Moves between elements:
BB: η>LG, σ>-, δ>JB, ρ>JT, α>LD, β>JR
QB: η>PQ, σ>DP, δ>CJ, ρ>MN, α>-, β>PH
ZZ: η>FF, σ>ZH, δ>PF, ρ>TM, α>QD, β>BM
PB: η>CM, σ>-, δ>LJ, ρ>DJ, α>LF, β>SG
MF: η>GG, σ>RC, δ>FC, ρ>BL, α>-, β>MM
ZN: η>TM, σ>FJ, δ>PH, ρ>HH, α>-, β>JZ
FF: η>RR, σ>MJ, δ>GM, ρ>SQ, α>PM, β>GJ
DP: η>QH, σ>JB, δ>JT, ρ>QB, α>ZM, β>TJ
DS: η>TT, σ>PF, δ>TM, ρ>TC, α>-, β>ZQ
NF: η>CR, σ>ZT, δ>HJ, ρ>-, α>-, β>MR
TT: η>HL, σ>GM, δ>SQ, ρ>JH, α>-, β>HT
FJ: η>ZZ, σ>JR, δ>TJ, ρ>ZN, α>TD, β>FT
CQ: η>NF, σ>MM, δ>DZ, ρ>-, α>-, β>TN
ZQ: η>HT, σ>DJ, δ>RZ, ρ>QR, α>-, β>RH
MJ: η>DL, σ>-, δ>HS, ρ>FF, α>FC, β>CL
PM: η>DD, σ>FC, δ>BL, ρ>-, α>-, β>DZ
JN: η>BB, σ>-, δ>GZ, ρ>GN, α>SC, β>DL
FT: η>BM, σ>ZB, δ>FR, ρ>JZ, α>MN, β>MZ
JJ: η>RD, σ>GG, δ>DD, ρ>-, α>-, β>NF
BQ: η>FR, σ>GS, δ>PJ, ρ>SC, α>NF, β>SF
MD: η>MZ, σ>MT, δ>SF, ρ>GG, α>TR, β>GN
MS: η>QJ, σ>-, δ>NR, ρ>MZ, α>PH, β>BB
GZ: η>JB, σ>-, δ>JN, ρ>QS, α>DC, β>HB
PH: η>DS, σ>TJ, δ>ZN, ρ>DQ, α>-, β>LD
HL: η>PH, σ>LS, δ>FQ, ρ>TR, α>-, β>SC
LF: η>MM, σ>RM, δ>PQ, ρ>QF, α>-, β>TM
BR: η>TG, σ>-, δ>LG, ρ>QH, α>RZ, β>HF
DL: η>JR, σ>-, δ>HB, ρ>RR, α>MB, β>ZC
DC: η>JZ, σ>PJ, δ>SC, ρ>RQ, α>-, β>GG
NQ: η>HF, σ>-, δ>JR, ρ>TJ, α>HR, β>QN
QF: η>CQ, σ>LF, δ>NM, ρ>-, α>-, β>TB
GN: η>JT, σ>JN, δ>QS, ρ>ZT, α>PC, β>RR
NM: η>DZ, σ>PQ, δ>QF, ρ>-, α>-, β>TC
QR: η>QC, σ>ZQ, δ>TZ, ρ>-, α>-, β>QD
JT: η>RM, σ>BB, δ>DP, ρ>CJ, α>CD, β>FJ
GR: η>QS, σ>TG, δ>QG, ρ>NL, α>ML, β>GM
ZM: η>TZ, σ>JZ, δ>CD, ρ>-, α>-, β>RD
QH: η>GR, σ>BR, δ>RM, ρ>PQ, α>TZ, β>PF
DZ: η>HJ, σ>NL, δ>CQ, ρ>-, α>-, β>JH
PR: η>JN, σ>-, δ>TG, ρ>QG, α>HT, β>MJ
PF: η>GM, σ>HF, δ>ZZ, ρ>DS, α>QT, β>DJ
TM: η>SQ, σ>ZZ, δ>DS, ρ>TB, α>-, β>RZ
GM: η>LS, σ>HS, δ>FF, ρ>TT, α>BL, β>QQ
ZB: η>LJ, σ>-, δ>QN, ρ>FT, α>QB, β>MS
PQ: η>NL, σ>QH, δ>LF, ρ>NM, α>-, β>DS
JR: η>ZH, σ>-, δ>NQ, ρ>FJ, α>BH, β>ZB
QN: η>PB, σ>-, δ>ZB, ρ>FR, α>CJ, β>NR
CR: η>QF, σ>CJ, δ>MN, ρ>-, α>-, β>HH
LS: η>TJ, σ>HB, δ>RR, ρ>HL, α>JJ, β>BQ
HR: η>TH, σ>MZ, δ>BH, ρ>RD, α>-, β>CJ
SF: η>HN, σ>ZJ, δ>MD, ρ>MB, α>MR, β>QS
ZH: η>MJ, σ>-, δ>HF, ρ>ZZ, α>RH, β>LJ
DG: η>QB, σ>QS, δ>ZT, ρ>HJ, α>-, β>HL
TG: η>GZ, σ>-, δ>PR, ρ>GR, α>MG, β>HS
RQ: η>ZM, σ>DC, δ>PC, ρ>-, α>-, β>JJ
SC: η>LD, σ>BQ, δ>DC, ρ>PC, α>-, β>MB
SQ: η>FQ, σ>FF, δ>TT, ρ>TN, α>-, β>MG
HF: η>HS, σ>-, δ>ZH, ρ>PF, α>TH, β>PB
MR: η>HH, σ>FQ, δ>TR, ρ>-, α>-, β>RQ
ML: η>RQ, σ>MG, δ>QC, ρ>-, α>-, β>BL
NR: η>SG, σ>-, δ>MS, ρ>HN, α>ZN, β>JB
CL: η>ZC, σ>-, δ>CM, ρ>GJ, α>NL, β>CP
QQ: η>BQ, σ>CM, δ>GJ, ρ>HT, α>CQ, β>DM
PJ: η>FT, σ>ZC, δ>BQ, ρ>DC, α>HJ, β>MD
TD: η>QD, σ>BH, δ>RD, ρ>-, α>-, β>MN
TR: η>DQ, σ>HL, δ>MR, ρ>-, α>-, β>PC
QS: η>DP, σ>GZ, δ>GN, ρ>DG, α>RQ, β>LS
RH: η>FC, σ>FB, δ>TH, ρ>QD, α>-, β>PQ
TC: η>JH, σ>DS, δ>TB, ρ>-, α>-, β>QR
ZC: η>ZB, σ>-, δ>GS, ρ>PJ, α>DG, β>MT
CP: η>MT, σ>-, δ>LC, ρ>RC, α>TT, β>PR
JB: η>BR, σ>-, δ>BB, ρ>DP, α>JZ, β>NQ
QT: η>BL, σ>TH, δ>QD, ρ>-, α>-, β>QF
ZT: η>CJ, σ>GN, δ>DG, ρ>NF, α>-, β>FQ
DJ: η>QQ, σ>PB, δ>BM, ρ>ZQ, α>QF, β>FB
MN: η>NM, σ>QB, δ>CR, ρ>-, α>-, β>DQ
BM: η>GJ, σ>LJ, δ>DJ, ρ>RZ, α>NM, β>NB
HJ: η>MN, σ>DG, δ>NF, ρ>-, α>-, β>TR
TN: η>MR, σ>SQ, δ>JH, ρ>-, α>-, β>ML
JZ: η>RZ, σ>FT, δ>LD, ρ>ZM, α>-, β>HR
LC: η>ZJ, σ>-, δ>CP, ρ>DM, α>SQ, β>TG
QC: η>PC, σ>HT, δ>ML, ρ>-, α>-, β>PM
FR: η>DJ, σ>QN, δ>FT, ρ>LD, α>CR, β>HN
MT: η>MS, σ>-, δ>ZJ, ρ>MD, α>HL, β>JN
BH: η>RH, σ>HN, δ>HR, ρ>TD, α>-, β>QB
LD: η>ZQ, σ>FR, δ>JZ, ρ>CD, α>-, β>BH
CD: η>QR, σ>LD, δ>ZM, ρ>-, α>-, β>TD
FQ: η>ZN, σ>RR, δ>HL, ρ>MR, α>-, β>DC
TZ: η>ML, σ>RZ, δ>QR, ρ>-, α>-, β>QT
GG: η>HR, σ>MD, δ>MB, ρ>JJ, α>-, β>ZT
RR: η>FJ, σ>DL, δ>LS, ρ>FQ, α>DD, β>PJ
FC: η>MB, σ>DM, δ>MF, ρ>PM, α>-, β>NL
MG: η>DC, σ>GJ, δ>HT, ρ>ML, α>-, β>MF
DQ: η>TC, σ>PH, δ>HH, ρ>-, α>-, β>CD
QJ: η>CP, σ>-, δ>SG, ρ>NB, α>DS, β>LG
DD: η>TD, σ>MB, δ>JJ, ρ>-, α>-, β>HJ
QD: η>PM, σ>RH, δ>QT, ρ>-, α>-, β>NM
HT: η>SC, σ>QQ, δ>MG, ρ>QC, α>-, β>FC
CM: η>GS, σ>-, δ>CL, ρ>QQ, α>MM, β>LC
HH: η>TB, σ>ZN, δ>DQ, ρ>-, α>-, β>ZM
RC: η>MD, σ>CP, δ>DM, ρ>MF, α>JH, β>QG
QG: η>GN, σ>PR, δ>GR, ρ>MM, α>QC, β>FF
CJ: η>LF, σ>JT, δ>QB, ρ>CR, α>-, β>ZN
DM: η>SF, σ>LC, δ>RC, ρ>FC, α>TN, β>GR
PC: η>CD, σ>SC, δ>RQ, ρ>-, α>-, β>DD
LG: η>PR, σ>-, δ>BR, ρ>RM, α>ZQ, β>ZH
TH: η>MF, σ>NB, δ>RH, ρ>QT, α>-, β>LF
ZJ: η>NR, σ>-, δ>MT, ρ>SF, α>FQ, β>GZ
FB: η>DM, σ>SG, δ>NB, ρ>RH, α>TB, β>QH
HB: η>NQ, σ>-, δ>DL, ρ>LS, α>GG, β>GS
MM: η>ZT, σ>QG, δ>NL, ρ>CQ, α>-, β>SQ
NB: η>RC, σ>QJ, δ>FB, ρ>TH, α>TC, β>RM
NL: η>DG, σ>GR, δ>MM, ρ>DZ, α>-, β>TT
RD: η>QT, σ>HR, δ>TD, ρ>-, α>-, β>CR
GS: η>QN, σ>-, δ>ZC, ρ>BQ, α>ZT, β>ZJ
HN: η>FB, σ>NR, δ>MZ, ρ>BH, α>HH, β>DP
LJ: η>CL, σ>-, δ>PB, ρ>BM, α>PQ, β>QJ
JH: η>TR, σ>TT, δ>TN, ρ>-, α>-, β>QC
TJ: η>PF, σ>NQ, δ>FJ, ρ>PH, α>RD, β>FR
RM: η>QG, σ>LG, δ>QH, ρ>LF, α>QR, β>ZZ
BL: η>JJ, σ>MF, δ>PM, ρ>-, α>-, β>CQ
SG: η>LC, σ>-, δ>QJ, ρ>FB, α>TM, β>BR
GJ: η>PJ, σ>CL, δ>QQ, ρ>MG, α>DZ, β>RC
MB: η>BH, σ>SF, δ>GG, ρ>DD, α>-, β>DG
MZ: η>NB, σ>MS, δ>HN, ρ>HR, α>DQ, β>JT
HS: η>HB, σ>-, δ>MJ, ρ>GM, α>MF, β>CM
RZ: η>MG, σ>BM, δ>ZQ, ρ>TZ, α>-, β>TH
TB: η>TN, σ>TM, δ>TC, ρ>-, α>-, β>TZ

In the rows, 493 means zero.

The rows follow the links: the fewer symbols apart two elements are, the more alike their rows tend to be.

Some elements and rows for them; each showing differs a little:
RC ->  394   410   474   499   530   482   661   574   702   226   400   390   459   282   612   771   340   392   606   228   261   630   204   346   623   126   444   590   547   454   558   479   807   333   441   624   376   651   512   468   366   449   405   601   520   372   498
PJ ->  594   347   832   553   605   297   513   549   573   307   612   377   574   460   578   418   466   524   354   443   579   395   471   253   633   364   518   487   450   438   844   222   575   579   448   344   285   536   492   584   832   518   295   904   489   503   475
GZ ->  665   400   566   778   557   568   273   465   395   334   427   442   345   590   483   564   778   556   364   552   618   348   328   564   169   516   285   543   397   349   302   500   450   419   583   869   457   602   422   747   772   564   751   503   605   448   484
DM ->  544   629   381   496   349   414   536   489   496   275   444   614   418   501   720   905   406   323   444   291   376   598   385   522   448   263   427   423   443   260   359   634   566   412   605   886   548   680   602   724   281   628   783   409   399   295   503
PH ->  597   572   650   504   475   636   374   460   352   582   608   775   424   663   449   310   585   465   493   738   632   524   730   653   385   833   669   360   460   579   233   629   342   764   481   461   565   242   596   394   449   524   627   230   308   612   418
QD ->  336   609   147    90   235   457   496   324   426   661   427   675   683   386   582   655   356   449   521   558   461   509   705   511   519   538   547   349   589   388   503   627   307   390   489   583   659   418   338   460   252   512   609   122   362   354   470
QQ ->  609   652   508   589   341   266   652   482   339   457   622   694   413   736   586   664   459   407   288   241   427   661   482   498   590   388   353   241   320   205   494   540   462   531   697   542   726   672   779   779   454   715   575   668   458   500   660
DP ->  640   488   584   602   414   734   170   584   383   534   525   391   447   608   493   492   715   607   413   728   630   437   512   784    88   607   358   450   333   659   248   637   351   370   522   717   670   425   492   648   532   362   692   335   422   451   370
MD ->  504   272   704   489   595   526   487   560   646   131   413   314   583   237   646   642   434   442   476   425   493   307   331   218   492   242   511   581   614   476   698   350   656   453   349   610   110   543   328   546   634   471   405   570   479   298   342
BH ->  531   568   562   218   306   596   262   492   462   431   558   640   676   435   725   671   472   413   496   669   620   479   672   584   298   541   595   308   444   483   445   671   296   477   416   690   564   370   512   603   289   418   618   137   185   199   310
CR ->  370   439   457   173   522   712   453   660   617   467   441   215   594   501   418   404   514   803   696   804   421   384   593   520   386   631   555   517   509   745   518   512   472   374   400   199   507   347   215   308   360   244   368   294   530   668   347
HH ->  417   486   622   323   585   604   551   549   584   538   537   533   571   552   404   275   479   583   697   692   505   476   672   507   584   736   725   514   594   751   462   473   485   691   335   126   381   312   428   141   380   380   327   343   383   693   429
QF ->  270   498   158   226   486   557   586   447   603   728   338   283   616   371   320   423   477   696   650   580   424   408   514   509   508   574   462   583   585   644   525   493   492   278   427   270   613   408   240   225   325   295   388   318   656   647   446
HB ->  704   430   692   923   618   483   414   415   384   373   540   718   282   611   448   371   726   396   303   481   683   397   405   507   390   559   497   473   438   417   321   457   453   713   534   757   364   513   637   626   787   695   749   594   469   532   556
HJ ->  472   433   329   153   445   554   426   526   423   378   377   554   478   704   447   599   657   736   559   708   535   148   753   458   263   666   429   348   598   339   460   434   309   520   524   519   560   487   223   496   475   599   763   271   542   706   458
TR ->  467   456   478   270   569   462   522   398   380   409   522   854   434   693   406   418   639   612   508   613   507   304   848   352   519   817   584   359   620   383   436   410   272   783   541   436   442   421   367   328   493   715   730   283   446   740   499
ZB ->  644   490   838   754   547   503   388   594   550   534   702   302   613   388   531   310   400   403   386   521   632   679   354   556   494   390   524   583   307   600   651   476   542   518   418   415   394   437   715   619   708   265   163   791   402   353   446
TJ ->  633   608   706   758   526   618   292   475   324   545   626   765   393   608   434   262   622   370   409   693   670   587   548   741   322   775   615   498   410   625   186   638   345   756   502   581   508   353   692   524   569   548   627   386   288   475   468
JR ->  581   422   777   946   739   644   355   564   579   516   569   392   409   421   386   191   546   387   547   572   599   630   306   592   478   513   642   721   459   793   399   527   650   643   364   503   295   435   646   440   696   320   299   658   456   431   465
QH ->  492   620   173   628   407   551   325   323   385   849   362   412   436   459   356   473   603   477   413   524   531   524   387   766   288   572   239   544   413   522   305   657   370   221   583   722   771   459   487   617   475   467   705   361   604   403   548
MS ->  529   410   793   665   546   600   273   594   636   404   531   219   649   211   676   472   414   327   523   530   559   545   272   551   383   273   552   683   440   677   567   594   619   347   314   635   248   495   521   613   597   271   358   584   348   216   351
HF ->  573   580   403   930   522   476   439   287   323   821   523   630   325   487   368   290   527   246   355   463   586   664   378   728   512   568   469   616   446   498   224   574   449   525   613   735   561   468   741   533   663   578   609   528   484   397   619
MR ->  426   381   513   346   675   477   633   581   608   341   443   597   464   531   389   337   548   679   611   546   496   322   619   245   653   641   666   498   724   572   591   256   505   759   472   209   254   377   290   186   548   610   457   452   577   803   486

Each walk starts at a row. The symbols on each line, taken left to right, move it on to the next element.
Each answer is a row, close to the row of the element it stands for.
---
 476   584   245   511   312   432   366   284   416   731   450   591   625   257   605   652   352   191   349   402   541   565   489   645   422   404   414   518   514   408   450   713   376   312   558   879   618   509   576   634   375   543   618   258   405   134   481
η δ β ρ β δ ρ
 409   606   334   304   421   417   754   456   442   489   466   856   334   735   381   530   515   554   571   400   356   484   693   434   644   702   540   303   558   399   333   462   451   711   603   396   666   513   555   328   258   680   716   270   521   801   598
β β η η β β η
 366   641   195   313   407   486   620   308   362   831   490   795   496   610   342   354   447   496   498   530   522   547   740   577   591   790   630   373   592   495   348   518   245   621   572   372   704   377   507   258   292   591   570   211   439   582   613
---
 293   526   227   387   533   481   710   377   552   737   462   527   547   401   306   274   365   553   635   499   402   557   598   482   747   668   629   631   663   691   490   405   498   581   489   124   491   315   353   104   380   414   316   391   541   709   589
δ δ δ δ σ δ η β β
 420   613   315   256   277   443   609   455   449   270   449   730   461   556   677   874   386   387   536   350   314   502   558   448   539   382   433   321   545   284   474   583   500   391   567   745   602   657   492   566   209   698   776   273   391   403   505
σ β δ β α β
 404   555   219   160   358   575   597   534   438   465   387   581   413   731   460   705   595   712   607   479   333   406   630   496   361   601   365   331   506   338   378   524   415   402   592   444   724   621   356   478   207   582   759   267   656   783   546
---
 462   464   449    85   348   472   460   478   461   256   467   708   589   503   676   733   515   536   467   602   544   217   782   295   451   569   557   306   566   265   568   478   300   489   512   587   420   440   291   556   361   694   727   218   392   472   406
δ η σ β δ ρ β β η
 406   661   227   205   279   286   561   378   346   831   614   722   700   561   489   460   336   518   400   512   515   532   775   523   642   662   523   280   431   385   638   511   262   518   556   354   761   419   514   475   361   547   468   400   353   518   561
β σ β η δ δ
 467   578   181   344   408   577   578   521   397   394   341   564   288   749   421   708   629   646   539   440   321   454   508   592   270   541   248   421   447   332   260   536   489   347   639   601   778   652   453   581   316   626   837   318   653   713   571
---
 579   569   517   722   430   427   505   432   422   304   478   568   385   436   639   748   477   234   422   240   436   574   271   495   454   268   346   490   420   306   390   645   644   407   571   906   512   677   686   756   473   622   671   485   456   257   504
ρ η β η η δ σ ρ α σ
 446   682   291   389   225   263   549   306   304   941   554   738   646   528   509   469   347   403   311   428   541   618   707   591   600   642   477   287   379   309   596   510   221   464   630   441   787   422   639   579   442   562   479   487   412   419   582
ρ β δ β η β δ σ
 470   643   330   554   455   466   668   429   351   459   487   860   272   786   369   550   549   448   541   377   336   551   580   514   597   649   539   350   552   347   250   457   461   682   622   524   639   577   642   400   316   808   783   380   532   770   649
---
 540   416   390   308   488   615   399   535   398   338   383   512   356   670   453   614   749   743   445   669   584   128   638   504   195   602   365   395   486   311   329   418   304   461   529   635   501   525   239   636   578   651   810   320   602   645   474
δ σ α β η η β
 350   588    74   178   353   553   460   399   406   827   377   511   551   559   371   534   565   698   504   599   453   425   676   645   325   685   379   412   524   472   352   581   289   294   552   490   771   422   327   406   282   503   638   199   588   599   537
β β η σ ρ δ η δ σ η
 593   631   676   284   342   433   387   567   352   592   760   666   705   683   650   440   485   506   337   677   659   517   818   569   468   715   566   156   372   439   561   610   182   640   501   383   673   359   684   649   501   473   431   428   252   457   386
---
 510   453   528   204   398   464   417   460   435   231   471   699   595   491   700   748   533   470   448   540   539   191   646   301   366   508   548   313   562   261   519   486   370   545   475   782   404   527   279   663   405   705   764   224   409   305   395
δ δ ρ η σ δ η δ δ δ
 354   619   207   290   247   418   445   300   421   754   403   665   651   326   627   667   354   323   464   432   511   495   625   604   488   539   487   442   533   399   456   653   300   304   458   743   619   479   481   542   293   523   637   164   368   214   494
β σ σ δ β δ ρ
 566   628   309   785   498   487   439   242   307   885   468   747   348   532   327   301   564   294   350   483   550   670   487   712   530   681   551   553   528   537   202   583   372   594   612   700   632   431   693   454   556   603   643   401   470   489   643
---
 374   358   491    72   482   470   532   566   652   228   419   466   655   354   602   629   433   647   653   539   444   248   645   203   552   383   566   447   657   489   727   333   514   473   368   367   248   472   215   320   396   508   458   359   488   469   385
δ β β δ β δ δ
 443   403   621   155   552   363   599   587   558   358   600   472   651   526   558   457   425   650   555   505   486   318   718   173   676   526   601   386   576   410   849   254   431   582   410   107   340   406   339   425   559   543   280   612   523   663   433
η σ β ρ σ η δ β
 427   602    76   366   331   580   409   354   369   830   323   496   467   558   368   533   579   574   463   596   435   477   549   726   275   666   355   525   465   481   308   620   288   298   595   616   772   453   380   490   343   450   694   277   587   505   550
